Below is a small trained network, with its code and all its weights. Each question gives an input and a class and asks what happens when units are switched off, that is, made to give their printed mean instead of their output.

import numpy as np


def w(rows, s, z=0):
    codes = np.array(rows[::2]) - 128.0
    scale = np.full(codes.shape[1], s)
    scale[-1] = z or s
    return codes * scale


def f(y):
    return np.maximum(y, 0)


def log_softmax(a):
    a = a - a.max(-1, keepdims=True)
    return a - np.log(np.exp(a).sum(-1, keepdims=True))


def net(x, mask):
    res = np.array(x, float).reshape(1, 6) / 4 @ E
    y = f(res @ A[0][:, :-1].T + A[0][:, -1])
    res = res + np.where(mask, y, B[0][:, -1]) @ B[0][:, :-1]
    return log_softmax(res[-1] @ U[:, :-1].T + U[:, -1])


A, B = {}, {}
E = w([
[140,130,124,111,125,137],'x0',
[183,246,157,198,125,138],'x1',
[115,170,133,77,112,3],'x2',
[160,128,132,88,118,151],'x3',
[118,125,173,142,166,124],'x4',
[229,79,97,152,197,92],'x5',
],0.014)
A[0] = w([
[126,176,107,130,160,115,114],'n0',
[163,180,119,203,134,226,140],'n1',
[127,183,165,114,134,148,177],'n2',
[146,100,110,110,178,79,131],'n3',
[96,152,151,142,52,177,218],'n4',
[134,152,121,83,183,71,125],'n5',
[84,169,139,132,119,140,138],'n6',
[82,171,145,135,144,183,197],'n7',
[176,96,110,179,120,118,152],'n8',
[160,84,96,116,123,89,124],'n9',
[29,125,171,33,80,91,208],'n10',
[97,125,131,122,143,146,108],'n11',
[179,238,163,142,104,51,2],'n12',
[89,25,111,145,146,215,213],'n13',
[141,125,100,125,157,118,127],'n14',
[132,75,131,101,112,67,110],'n15',
[58,144,120,100,125,128,175],'n16',
[103,81,106,131,150,181,207],'n17',
[186,85,136,142,125,67,140],'n18',
[249,119,91,222,169,158,126],'n19',
[149,124,122,140,101,130,120],'n20',
],0.017,0.0065)
B[0] = w([
[156,139,125,102,113,135,157],'n0',
[22,172,196,191,114,94,234],'n1',
[109,161,89,151,81,141,182],'n2',
[117,67,105,132,195,104,178],'n3',
[65,139,129,184,40,176,212],'n4',
[135,58,105,126,155,110,182],'n5',
[111,125,132,135,82,151,177],'n6',
[72,114,122,163,53,149,194],'n7',
[159,160,150,101,163,119,175],'n8',
[130,79,112,142,191,98,173],'n9',
[180,147,249,97,71,26,251],'n10',
[140,133,121,129,97,114,145],'n11',
[253,188,67,38,81,226,228],'n12',
[234,190,43,50,79,195,231],'n13',
[127,97,136,110,162,149,150],'n14',
[103,57,132,148,190,96,179],'n15',
[153,132,184,91,97,104,188],'n16',
[189,139,110,97,97,184,190],'n17',
[135,79,80,121,182,109,182],'n18',
[162,231,195,104,233,52,243],'n19',
[129,138,135,137,131,134,139],'n20',
],0.023,0.024)
U = w([
[175,119,134,66,38,168,252],'0',
[145,162,255,99,152,16,149],'1',
[200,164,59,66,225,155,192],'2',
[132,7,112,107,192,55,6],'3',
[41,170,171,195,106,158,24],'4',
],0.0084,0.0025)

Each question gives the input, the list of numbers given to net, and the class t.
The units are the neurons (one row each of A and B). Each row of codes is followed by its name. A weight is (code - 128) times the scale printed after its matrix; where a second scale follows, it is the last column's (A, B and U).
mask holds one flag per neuron, in row order. A switched-off neuron (its flag False) gives its mean, the last column of its row in B, instead of its output. The means were averaged over made-up inputs and are rounded, as every weight is.
A unit's drop is (log p(t) with every unit on - log p(t) with that unit switched off) / (log p(t) with every unit on - log p(t) with every unit switched off).
The circuit of an input: a set's keep is (log p(t) with only the set's units on - log p(t) with every unit switched off) / (log p(t) with every unit on - log p(t) with every unit switched off). Starting from the 12 units with the biggest drops (on a tie, the unit counted first), units are removed one at a time, each time the one whose removal leaves the highest keep (on an exact tie, the one counted first), for as long as the keep stays at least 0.8.
units of the circuit, in order: the units of the circuit, biggest drop first
unit that matters most: the unit with the biggest drop
top k neurons: the k neurons with the biggest drops, biggest first
drop of u: that unit's drop, to one decimal
input [-4,8,5,3,8,-6], class 0: units of the circuit, in order	n12
input [-4,3,0,1,3,-8], class 4: units of the circuit, in order	n13, n4
input [1,5,-8,5,-6,0], class 4: top 2 neurons	n10, n1
input [-3,1,-6,8,4,-6], class 4: top 3 neurons	n1, n12, n4
input [5,2,-6,-5,-6,3], class 1: top 2 neurons	n1, n19
input [-5,-2,1,-2,-8,1], class 3: top 2 neurons	n12, n19
input [6,0,0,8,1,6], class 2: top 3 neurons	n10, n1, n19
input [-3,8,1,-3,-1,1], class 2: top 2 neurons	n12, n10
input [6,1,-8,-3,2,2], class 1: top 3 neurons	n1, n19, n12
input [8,2,5,-1,-3,-3], class 0: drop of n19	0.2
input [4,-7,8,-6,8,2], class 3: drop of n8	0.0
input [-3,4,8,3,0,5], class 2: drop of n12	0.3
input [5,2,5,4,-2,-5], class 0: drop of n19	0.3
input [7,-1,8,-7,-4,1], class 3: unit that matters most	n19
